Below are the code and all the weights of a small trained network. Each question names an input and a target symbol and asks about switching units off, where a switched-off unit gives its printed mean instead of its output.

import numpy as np


def w(rows, s, z=0):
    codes = np.array(rows[::2]) - 128.0
    scale = np.full(codes.shape[1], s)
    scale[-1] = z or s
    return codes * scale


def f(y):
    return y / 2 * (1 + np.tanh(0.7978845608 * (y + 0.044715 * y**3)))


def softmax(a):
    e = np.exp(a - a.max(-1, keepdims=True))
    return e / e.sum(-1, keepdims=True)


def log_softmax(a):
    a = a - a.max(-1, keepdims=True)
    return a - np.log(np.exp(a).sum(-1, keepdims=True))


def net(x, mask):
    ids = ['ΔΛβεημξφ'.index(c) for c in x.split()]
    T = len(ids)
    res = E[ids] + P[:T]
    u = 0
    for l in range(2):
        r = res
        for j in range(3):
            rows = slice(2 * j, 2 * j + 2)
            q, k, v = (r @ M[l][rows].T for M in (Q, K, V))
            z = softmax(np.where(np.tri(T) > 0, q @ k.T / 2**0.5, -1e9)) @ v
            o = O[l][rows]
            res = res + np.where(mask[u + j], z, o[:, -1]) @ o[:, :-1]
        u += 3
        y = f(res @ A[l][:, :-1].T + A[l][:, -1])
        res = res + np.where(mask[u : u + 4], y, B[l][:, -1]) @ B[l][:, :-1]
        u += 4
    return log_softmax(res[-1] @ U[:, :-1].T + U[:, -1])


Q, K, V, O, A, B = {}, {}, {}, {}, {}, {}
E = w([
[133,73,98],'Δ',
[85,117,119],'Λ',
[106,109,222],'β',
[169,173,177],'ε',
[71,105,147],'η',
[95,123,104],'μ',
[110,78,130],'ξ',
[254,125,155],'φ',
],0.025)
P = w([
[86,179,3],'0',
[98,11,209],'1',
[105,26,187],'2',
[110,31,178],'3',
[110,33,161],'4',
[122,30,150],'5',
[130,31,131],'6',
[145,16,112],'7',
[149,20,101],'8',
[166,9,91],'9',
[175,13,77],'10',
[166,8,80],'11',
],0.0071)
Q[0] = w([
[129,211,255],'L0H1',
[106,194,166],'L0H1',
[192,152,112],'L0H2',
[221,171,84],'L0H2',
[94,115,241],'L0H3',
[142,65,168],'L0H3',
],0.0084)
K[0] = w([
[84,252,159],'L0H1',
[71,155,140],'L0H1',
[174,70,82],'L0H2',
[178,114,86],'L0H2',
[185,142,76],'L0H3',
[154,63,107],'L0H3',
],0.011)
V[0] = w([
[160,24,192],'L0H1',
[192,85,148],'L0H1',
[184,57,179],'L0H2',
[76,165,184],'L0H2',
[133,123,224],'L0H3',
[218,168,2],'L0H3',
],0.0072)
O[0] = w([
[19,215,208,255],'L0H1',
[13,138,166,187],'L0H1',
[34,129,241,208],'L0H2',
[74,199,81,137],'L0H2',
[55,233,204,137],'L0H3',
[254,111,53,86],'L0H3',
],0.0058,0.0076)
A[0] = w([
[64,197,226,114],'L0N1',
[87,253,96,182],'L0N2',
[221,159,208,159],'L0N3',
[56,176,112,1],'L0N4',
],0.0066,0.0052)
B[0] = w([
[192,93,69,254],'L0N1',
[68,91,180,141],'L0N2',
[137,208,114,160],'L0N3',
[255,62,120,136],'L0N4',
],0.0097,0.0099)
Q[1] = w([
[76,154,123],'L1H1',
[143,10,174],'L1H1',
[233,53,130],'L1H2',
[16,53,23],'L1H2',
[111,109,1],'L1H3',
[14,67,105],'L1H3',
],0.012)
K[1] = w([
[81,96,90],'L1H1',
[106,154,149],'L1H1',
[133,158,162],'L1H2',
[143,139,74],'L1H2',
[133,42,82],'L1H3',
[159,115,7],'L1H3',
],0.02)
V[1] = w([
[113,156,95],'L1H1',
[153,122,39],'L1H1',
[102,226,140],'L1H2',
[215,117,57],'L1H2',
[114,159,121],'L1H3',
[142,248,118],'L1H3',
],0.014)
O[1] = w([
[131,105,155,80],'L1H1',
[97,115,179,39],'L1H1',
[170,63,82,5],'L1H2',
[112,213,60,254],'L1H2',
[119,78,101,107],'L1H3',
[113,117,9,109],'L1H3',
],0.011,0.0091)
A[1] = w([
[197,236,159,1],'L1N1',
[32,71,210,65],'L1N2',
[145,29,10,196],'L1N3',
[2,87,83,125],'L1N4',
],0.0088,0.0082)
B[1] = w([
[250,96,116,195],'L1N1',
[186,128,117,215],'L1N2',
[90,100,216,252],'L1N3',
[173,110,68,213],'L1N4',
],0.014,0.013)
U = w([
[131,163,157,70],'Δ',
[146,126,72,133],'Λ',
[141,97,193,1],'β',
[79,85,159,120],'ε',
[96,99,82,191],'η',
[213,52,69,127],'μ',
[32,180,130,191],'ξ',
[7,169,217,236],'φ',
],0.011,0.0083)

Each question gives the input, a string of symbols that net reads in full, and the target symbol t.
The units are the heads (2 rows each of Q, K, V and O) and the neurons (one row each of A and B). Each row of codes is followed by its name. A weight is (code - 128) times the scale printed after its matrix; where a second scale follows, it is the last column's (O, A, B and U).
mask holds one flag per unit, layer by layer, with each layer's heads first. A switched-off unit (its flag False) gives its mean, the last column of its rows in O or B, instead of its output. The means were averaged over made-up inputs and are rounded, as every weight is.
A unit's drop is (log p(t) with every unit on - log p(t) with that unit switched off) / (log p(t) with every unit on - log p(t) with every unit switched off).
The circuit of an input: a set's keep is (log p(t) with only the set's units on - log p(t) with every unit switched off) / (log p(t) with every unit on - log p(t) with every unit switched off). Starting from the 12 units with the biggest drops (on a tie, the unit counted first), units are removed one at a time, each time the one whose removal leaves the highest keep (on an exact tie, the one counted first), for as long as the keep stays at least 0.8.
units of the circuit, in order: the units of the circuit, biggest drop first
top k neurons in layer l: the k neurons of layer l with the biggest drops, biggest first
which heads matter: for each layer, one digit per head in row order, 1 if its drop is at least 0.15 and else 0, layers parted by /
input Λ η Δ Λ, target ξ: units of the circuit, in order : L0H1; L0H2; L1H2
input β ξ Δ Δ μ η η ε Λ, target β: units of the circuit, in order : L1H3; L1H2; L1N2
input Λ φ η Δ, target ξ: units of the circuit, in order : L0H1; L0H2; L1H2
input μ β β η Δ, target Λ: which heads matter : 111 / 010
input Δ Δ β μ β η Λ φ μ η φ ε, target φ: units of the circuit, in order : L0N1; L1H2; L1N1; L1N4
input β φ μ Δ ε Λ ε ξ Λ ξ, target β: units of the circuit, in order : L1H3; L1H2
input φ β ξ η Δ η, target η: which heads matter : 001 / 001
input β β φ Λ, target β: which heads matter : 010 / 011
input φ φ η Λ ε ξ, target η: which heads matter : 001 / 001
input ε ξ η, target ε: which heads matter : 000 / 011
input η μ η, target μ: units of the circuit, in order : L1H2; L1N2
input η Λ ε β Δ φ μ φ β β ξ η, target μ: units of the circuit, in order : L1H2; L1N3
input φ φ φ φ η β η φ φ μ ξ μ, target η: top 2 neurons in layer 0 : L0N2; L0N3
input ξ η Δ Δ β ε β ξ μ, target φ: top 3 neurons in layer 0 : L0N1; L0N3; L0N4
input φ μ Δ Δ η ξ β Δ, target η: top 2 neurons in layer 1 : L1N4; L1N3
input Λ μ Δ Λ φ ξ Λ ξ μ Δ μ μ, target ξ: units of the circuit, in order : L0H1; L0H3; L1H2
input μ η β μ, target Λ: units of the circuit, in order : L1H2; L1N1; L0H2; L0H1
input ξ Δ μ φ ξ β Δ η μ Δ μ Λ, target φ: which heads matter : 111 / 001
input Λ Δ ξ ξ, target ξ: units of the circuit, in order : L0H1; L0H2; L1H2
input μ Δ η ε η μ η η Λ Λ μ ξ, target Λ: top neuron in layer 1 : L1N1
input Λ η Λ, target ξ: top 2 neurons in layer 1 : L1N3; L1N2
input η η β φ μ, target μ: units of the circuit, in order : L1H2
input β ξ ε ε Λ β, target ε: units of the circuit, in order : L1H2; L1H3; L1N1
input β ε φ Δ ξ μ Δ η Δ ξ, target β: top 3 neurons in layer 0 : L0N1; L0N2; L0N3
input μ μ ξ β Δ ξ β φ Λ ε, target φ: top 2 neurons in layer 0 : L0N3; L0N4
input φ ξ Λ μ, target η: top 3 neurons in layer 0 : L0N3; L0N1; L0N2
